Below are the code and all the weights of a small trained network. Each question names an input and a class and asks about switching units off, where a switched-off unit gives its printed mean instead of its output.

import numpy as np


def w(rows, s, z=0):
    codes = np.array(rows[::2]) - 128.0
    scale = np.full(codes.shape[1], s)
    scale[-1] = z or s
    return codes * scale


def f(y):
    return np.maximum(y, 0)


def log_softmax(a):
    a = a - a.max(-1, keepdims=True)
    return a - np.log(np.exp(a).sum(-1, keepdims=True))


def net(x, mask):
    res = np.array(x, float).reshape(1, 5) / 4 @ E
    y = f(res @ A[0][:, :-1].T + A[0][:, -1])
    res = res + np.where(mask, y, B[0][:, -1]) @ B[0][:, :-1]
    return log_softmax(res[-1] @ U[:, :-1].T + U[:, -1])


A, B = {}, {}
E = w([
[155,197,10,74,123,20,255,158],'x0',
[202,141,227,99,112,108,181,159],'x1',
[168,129,167,105,116,19,83,46],'x2',
[73,195,182,228,4,88,203,51],'x3',
[202,240,63,109,39,119,69,186],'x4',
],0.0083)
A[0] = w([
[141,83,185,144,151,107,45,127,255],'n1',
[98,65,159,91,207,144,130,174,156],'n2',
[114,209,160,172,14,179,143,78,236],'n3',
[119,83,131,160,111,151,26,129,177],'n4',
[176,246,141,124,64,90,149,128,197],'n5',
[136,118,120,141,120,105,125,68,174],'n6',
[126,171,113,161,65,131,197,140,159],'n7',
[145,138,122,141,100,131,142,128,82],'n8',
[113,47,99,73,181,62,137,136,198],'n9',
[70,120,108,162,118,165,96,100,173],'n10',
[182,185,108,41,142,109,130,163,163],'n11',
[131,57,179,154,148,167,93,102,153],'n12',
[139,44,132,175,166,172,119,115,205],'n13',
[74,160,117,125,101,91,204,120,224],'n14',
[144,72,151,35,133,123,120,131,190],'n15',
[56,120,139,200,145,134,192,88,162],'n16',
[119,94,145,202,109,151,119,41,137],'n17',
[132,138,175,115,153,112,139,148,168],'n18',
[95,89,75,126,189,182,65,131,188],'n19',
],0.012,0.0047)
B[0] = w([
[109,203,175,167,69,151,74,55,213],'n1',
[158,88,147,126,197,201,106,78,190],'n2',
[121,138,181,201,125,26,79,255,255],'n3',
[92,186,109,174,127,131,114,147,209],'n4',
[138,113,162,32,94,67,55,174,230],'n5',
[125,157,124,132,82,96,171,120,165],'n6',
[145,68,171,86,162,74,135,188,211],'n7',
[166,152,146,86,115,102,78,166,145],'n8',
[129,104,94,113,99,188,141,115,191],'n9',
[97,158,155,164,149,134,184,143,189],'n10',
[234,97,50,44,118,147,120,122,196],'n11',
[90,154,212,200,103,141,98,42,208],'n12',
[67,130,176,156,154,141,156,98,199],'n13',
[118,52,103,101,107,90,183,153,218],'n14',
[170,128,157,72,107,185,67,46,175],'n15',
[69,60,108,138,130,118,150,126,216],'n16',
[102,148,116,205,124,130,147,132,207],'n17',
[188,76,140,132,126,80,100,94,156],'n18',
[92,193,155,90,195,199,179,131,207],'n19',
],0.0092,0.017)
U = w([
[123,185,75,118,184,198,155,146,156],'0',
[102,184,159,212,99,92,117,126,79],'1',
[246,100,48,88,127,163,146,139,163],'2',
[151,127,186,153,141,170,100,26,2],'3',
[188,191,126,111,44,86,74,41,175],'4',
[99,48,108,169,130,119,223,64,124],'5',
[165,94,161,131,105,25,122,179,162],'6',
],0.011,0.0026)

Each question gives the input, the list of numbers given to net, and the class t.
The units are the neurons (one row each of A and B). Each row of codes is followed by its name. A weight is (code - 128) times the scale printed after its matrix; where a second scale follows, it is the last column's (A, B and U).
mask holds one flag per neuron, in row order. A switched-off neuron (its flag False) gives its mean, the last column of its row in B, instead of its output. The means were averaged over made-up inputs and are rounded, as every weight is.
A unit's drop is (log p(t) with every unit on - log p(t) with that unit switched off) / (log p(t) with every unit on - log p(t) with every unit switched off).
The circuit of an input: a set's keep is (log p(t) with only the set's units on - log p(t) with every unit switched off) / (log p(t) with every unit on - log p(t) with every unit switched off). Starting from the 12 units with the biggest drops (on a tie, the unit counted first), units are removed one at a time, each time the one whose removal leaves the highest keep (on an exact tie, the one counted first), for as long as the keep stays at least 0.8.
circuit, biggest first: the units of the circuit, biggest drop first
k most important neurons: the k neurons with the biggest drops, biggest first
drop of u: that unit's drop, to one decimal
input [8,1,1,-2,3], class 2: circuit, biggest first => (n11)
input [2,3,-8,-2,-2], class 0: circuit, biggest first => (n5 n12)
input [8,4,0,0,-2], class 2: circuit, biggest first => (n3 n11)
input [3,6,-7,4,-6], class 5: 2 most important neurons => (n5 n16)
input [5,-8,1,-4,-2], class 0: 2 most important neurons => (n19 n5)
input [1,-7,0,-6,-4], class 3: 3 most important neurons => (n2 n15 n13)
input [2,6,-7,5,-6], class 6: 3 most important neurons => (n7 n3 n19)
input [-7,-4,3,3,-8], class 1: 4 most important neurons => (n17 n4 n10 n11)
input [-6,6,4,2,1], class 1: 2 most important neurons => (n11 n3)
input [-2,2,2,-4,2], class 3: 2 most important neurons => (n5 n3)
input [-6,4,-6,-3,7], class 3: 2 most important neurons => (n3 n17)
input [3,5,7,-6,3], class 2: 2 most important neurons => (n11 n12)
input [7,1,4,0,-4], class 2: drop of n3 => 0.3
input [-2,-7,-6,-6,1], class 0: drop of n19 => 0.6
input [-3,5,3,-3,7], class 4: drop of n15 => 0.0
input [-4,-6,-3,-6,6], class 0: most important neuron => (n19)
